Each row has a name. Each question is about the rows just above it. Places in a row count from 1.

[-25 -15 -25  10 -52  50  16 -19]  R
[-25 -15 -25  10 -52  50  16  36]  A
[-25 -15 -25  10 -52  50  16 -36]  N
[-11 -11   4 -17   4 -35  50  -3]  D
The value that N holds more than once:
[-25]
Where does [-25 -15 -25  10 -52  50  17 -19] differ from R, and what was there?
7, [16]
One entry of R was changed: [-24 -15 -25  10 -52  50  16 -19]. Where, and from what?
1, [-25]
One entry of D was changed: [-12 -11   4 -17   4 -35  50  -3]. Where, and from what?
1, [-11]

[  4   9  28  38  12 -15  -7   6   8  54   5  11  -6 -10  14 -10  -8 -10
  31  10 -23   4  -8  10   5  18   0  45  14  28  -1] = L
[-14  26  -3 -16  20 -11  17   2  18 -22  18  15 -14  -8  18  -8   3  -7
  -3  14 -19  23 -25  22 -10  14  -4 -19  20 -17  -2] = X
[ 13   4 -33 -40   9  20  16   4   8  -7   4  11  12  29   9  21  35  13
 -36   4  44  12  13  11  30  -1  11 -43  12  -3   9] = J
[ 31 -12  -6  -7   4  20 -25 -11   6  56   3   2  27  22  -4  17  21  -2
 -14   2  44  -2  35   4  27  -3   3   0  -2  29   6] = C
[  1  11 -12 -14  18  -3 -17  -7  11  38  11  22   4 -10  20 -12  11  -4
 -10  20  -7  23 -18  19  11  11 -12 -10  19  13   1] = W
[-14  26  -3 -16  20 -11  17   2  18 -22  18  15 -14  -8  18  -8   3  -7
  35  14 -19  23 -25  22 -10  14  -4 -19  20 -17  -2] = H
Which row holds [-14  26  -3 -16  20 -11  17   2  18 -22  18  15 -14  -8  18  -8   3  -7
  -3  14 -19  23 -25  22 -10  14  -4 -19  20 -17  -2]?
X
Whose row is [-14  26  -3 -16  20 -11  17   2  18 -22  18  15 -14  -8  18  -8   3  -7
  35  14 -19  23 -25  22 -10  14  -4 -19  20 -17  -2]?
H

[ 13  -5  -3  11 -15  -8   2  -7   9   0   3   3   5 -17  14  17 -16   2
   5 -14  14  21   3 -12   8  -2   0  16  -8   8   2   0   8 -39   6  -2
   2   0   1  -1   7  25   9   9   6  -7  12  11  11]  tefak
[  7   1  -6  17 -19 -13   2 -19  13  12   2  10 -16 -23  16   5 -28  12
  30 -12  14  19  -9  -6  16  -5   1  17 -19   7   7  13  17 -49   0 -18
  -8  15 -20  -1   8  21  13  18  20   0   5  15  26]  Pude
[ 10  -3  -7   6  -3  -3  26  -2  20 -14  -1   7   7 -22   7   7  -5 -11
  -2  -9   4  18  11 -15  13  -2  17   6 -14  -6  -3   4  11 -10  19   8
  -8   4  13  -6  -3   8  21  -7   2  -6  13  14 -15]  ruto
[ 17  -9  -8   2  -3  -2  13  -5  -8 -17   2   3  17 -20   9  20  -7  -6
 -13  -8   8  18  12 -22  10  -1   1   9  -1   2   3  -1  -1  -8  16  12
  -7  -5  13   2   4  19  12   0  -8  -9  16  12 -15]  vib
[ 13   7 -10   6  -5 -12  13 -28  15 -10  -2  14  -4 -18  -2  13 -18  10
   8   1   5  13  -3 -21  28  -9  13  -4  -1  -5  13  21   6  -5  10  -9
 -28   8 -25  15  -3  14  17  14  -4  -2  13  22  -9]  nar
[ 22  -2   5   5 -20 -12 -14  -3  -4 -13   6  -6  36   8  -2  45  -4  -5
 -30 -12  14  23  15 -21  -2  -1   4   2  20  10  -1 -12  -3 -31   7  14
  17 -26   9   9   5  38  -2   9 -28 -15  27   9  -1]  vudo
[ 17   0 -12  -2   3  -6  16 -24  14 -24  -2  11  11 -20  -2  21 -11   2
 -11   2   3  13   6 -31  25  -7   8  -4   8  -6  14  15  -4  14  16   5
 -30   0 -11  18  -3  15  15   7 -15  -5  17  21 -27]  vokep
[  9   4   0  14 -17 -12  12  -4  14  -2   1   6   3  -9   3  12  -9  -5
   5 -12   9  20   5  -8   9  -3  21   5 -12  -1  -5   4  18 -35  11  -3
   5   2   1  -5  -2  15  16   2   1  -6  15  13   6]  desub
[  8   0  -8  15 -14 -11   9 -17  16   7   1  11 -14 -26  15   3 -25   9
  27 -11  12  18  -6  -8  18  -5   4  16 -19   4   7  13  15 -39   4 -14
 -12  15 -15  -1   6  17  15  14  19  -1   5  16  17]  Bomav
[ 23 -10   2   4 -18  -8 -19  -3  -6  -9   8  -7  33  -1   8  44 -10  -1
 -25 -14  17  24  13 -22  -3   0 -11  13  17  16   3 -15  -6 -36   3  13
  17 -23  11   8  12  43  -5  13 -18 -14  23   7   5]  Tabav
Whose row is [  8   0  -8  15 -14 -11   9 -17  16   7   1  11 -14 -26  15   3 -25   9
  27 -11  12  18  -6  -8  18  -5   4  16 -19   4   7  13  15 -39   4 -14
 -12  15 -15  -1   6  17  15  14  19  -1   5  16  17]?
Bomav
Changed ruto: [ 10  -3  -7   6  -3  -3  26  -2  20 -14  -1   7   7 -22   7   7  -5 -11
  -2  -9   4  18  11 -15  13  -2  17   5 -14  -6  -3   4  11 -10  19   8
  -8   4  13  -6  -3   8  21  -7   2  -6  13  14 -15]. Place and old value:
28, [6]

